Below are the code and all the weights of a small trained network. Each question names an input and a class and asks about switching units off, where a switched-off unit gives its printed mean instead of its output.

import numpy as np


def w(rows, s, z=0):
    codes = np.array(rows[::2]) - 128.0
    scale = np.full(codes.shape[1], s)
    scale[-1] = z or s
    return codes * scale


def f(y):
    return y / 2 * (1 + np.tanh(0.7978845608 * (y + 0.044715 * y**3)))


def log_softmax(a):
    a = a - a.max(-1, keepdims=True)
    return a - np.log(np.exp(a).sum(-1, keepdims=True))


def net(x, mask):
    res = np.array(x, float).reshape(1, 3) / 4 @ E
    y = f(res @ A[0][:, :-1].T + A[0][:, -1])
    res = res + np.where(mask, y, B[0][:, -1]) @ B[0][:, :-1]
    return log_softmax(res[-1] @ U[:, :-1].T + U[:, -1])


A, B = {}, {}
E = w([
[122,245,89,255,51,135],'x0',
[92,238,156,67,208,186],'x1',
[219,128,228,164,74,212],'x2',
],0.0088)
A[0] = w([
[89,42,154,164,62,85,83],'n1',
[99,194,151,88,157,180,119],'n2',
[160,131,126,162,113,172,254],'n3',
[149,12,90,189,45,62,156],'n4',
[51,101,69,107,124,2,147],'n5',
[167,128,210,106,85,231,104],'n6',
[162,176,59,129,86,151,97],'n7',
[181,186,100,193,88,144,173],'n8',
[177,19,141,68,142,130,142],'n9',
[207,108,184,108,63,183,181],'n10',
[147,64,143,107,186,143,121],'n11',
[173,115,206,162,130,180,128],'n12',
[194,164,130,112,131,66,187],'n13',
[94,184,108,201,123,166,117],'n14',
[47,215,167,55,150,184,117],'n15',
[137,58,91,138,61,91,142],'n16',
[131,86,128,71,142,164,121],'n17',
[132,125,192,154,78,173,183],'n18',
[142,63,86,56,195,159,116],'n19',
[141,56,241,95,183,137,131],'n20',
[44,162,55,129,220,50,132],'n21',
[139,151,51,204,62,166,91],'n22',
[236,161,218,116,104,87,112],'n23',
],0.0084,0.0062)
B[0] = w([
[223,141,239,145,84,179,173],'n1',
[156,175,198,111,42,184,196],'n2',
[62,66,110,125,113,138,225],'n3',
[142,181,204,79,48,254,250],'n4',
[155,188,43,78,34,127,247],'n5',
[179,146,36,89,71,100,219],'n6',
[123,198,168,201,183,57,157],'n7',
[45,161,114,159,102,85,232],'n8',
[64,205,156,161,117,83,220],'n9',
[89,92,51,31,96,98,234],'n10',
[72,190,173,161,187,66,178],'n11',
[140,184,54,44,76,68,201],'n12',
[80,85,97,174,207,202,157],'n13',
[71,190,204,149,117,33,198],'n14',
[201,166,244,71,2,223,227],'n15',
[126,172,175,73,30,170,194],'n16',
[64,170,182,234,111,75,169],'n17',
[87,127,125,59,140,108,211],'n18',
[95,225,133,198,133,92,208],'n19',
[52,163,163,180,116,34,215],'n20',
[151,135,92,33,62,77,254],'n21',
[101,197,194,157,160,62,205],'n22',
[162,145,36,97,84,58,188],'n23',
],0.0059,0.0083)
U = w([
[195,137,208,102,83,214,109],'0',
[171,123,1,81,101,72,97],'1',
[94,140,148,224,138,51,107],'2',
[88,93,77,125,126,173,253],'3',
[211,48,96,205,146,150,81],'4',
[191,58,85,197,189,167,63],'5',
[221,85,99,195,227,155,69],'6',
],0.0098,0.0064)

Each question gives the input, the list of numbers given to net, and the class t.
The units are the neurons (one row each of A and B). Each row of codes is followed by its name. A weight is (code - 128) times the scale printed after its matrix; where a second scale follows, it is the last column's (A, B and U).
mask holds one flag per neuron, in row order. A switched-off neuron (its flag False) gives its mean, the last column of its row in B, instead of its output. The means were averaged over made-up inputs and are rounded, as every weight is.
A unit's drop is (log p(t) with every unit on - log p(t) with that unit switched off) / (log p(t) with every unit on - log p(t) with every unit switched off).
The circuit of an input: a set's keep is (log p(t) with only the set's units on - log p(t) with every unit switched off) / (log p(t) with every unit on - log p(t) with every unit switched off). Starting from the 12 units with the biggest drops (on a tie, the unit counted first), units are removed one at a time, each time the one whose removal leaves the highest keep (on an exact tie, the one counted first), for as long as the keep stays at least 0.8.
circuit, biggest first: the units of the circuit, biggest drop first
most important unit: the unit with the biggest drop
k most important neurons: the k neurons with the biggest drops, biggest first
drop of u: that unit's drop, to one decimal
input [3,3,1], class 3: most important unit : n4
input [-6,5,2], class 2: 2 most important neurons : [n20; n4]
input [-1,3,2], class 3: 3 most important neurons : [n4; n1; n16]
input [-5,6,-5], class 0: 2 most important neurons : [n15; n2]
input [5,4,4], class 2: 2 most important neurons : [n4; n14]
input [1,-7,8], class 1: 2 most important neurons : [n10; n23]
input [2,0,3], class 3: 2 most important neurons : [n21; n5]
input [-4,-6,7], class 1: 3 most important neurons : [n10; n23; n12]
input [8,8,-2], class 0: 3 most important neurons : [n15; n2; n20]
input [0,4,-4], class 0: 2 most important neurons : [n15; n10]
input [1,4,-3], class 0: 2 most important neurons : [n15; n10]
input [3,6,8], class 1: drop of n6 : 0.2
input [-8,-5,7], class 2: drop of n9 : 0.4
input [-7,3,3], class 2: drop of n21 : 0.0
input [-5,-7,-1], class 0: circuit, biggest first : [n4]
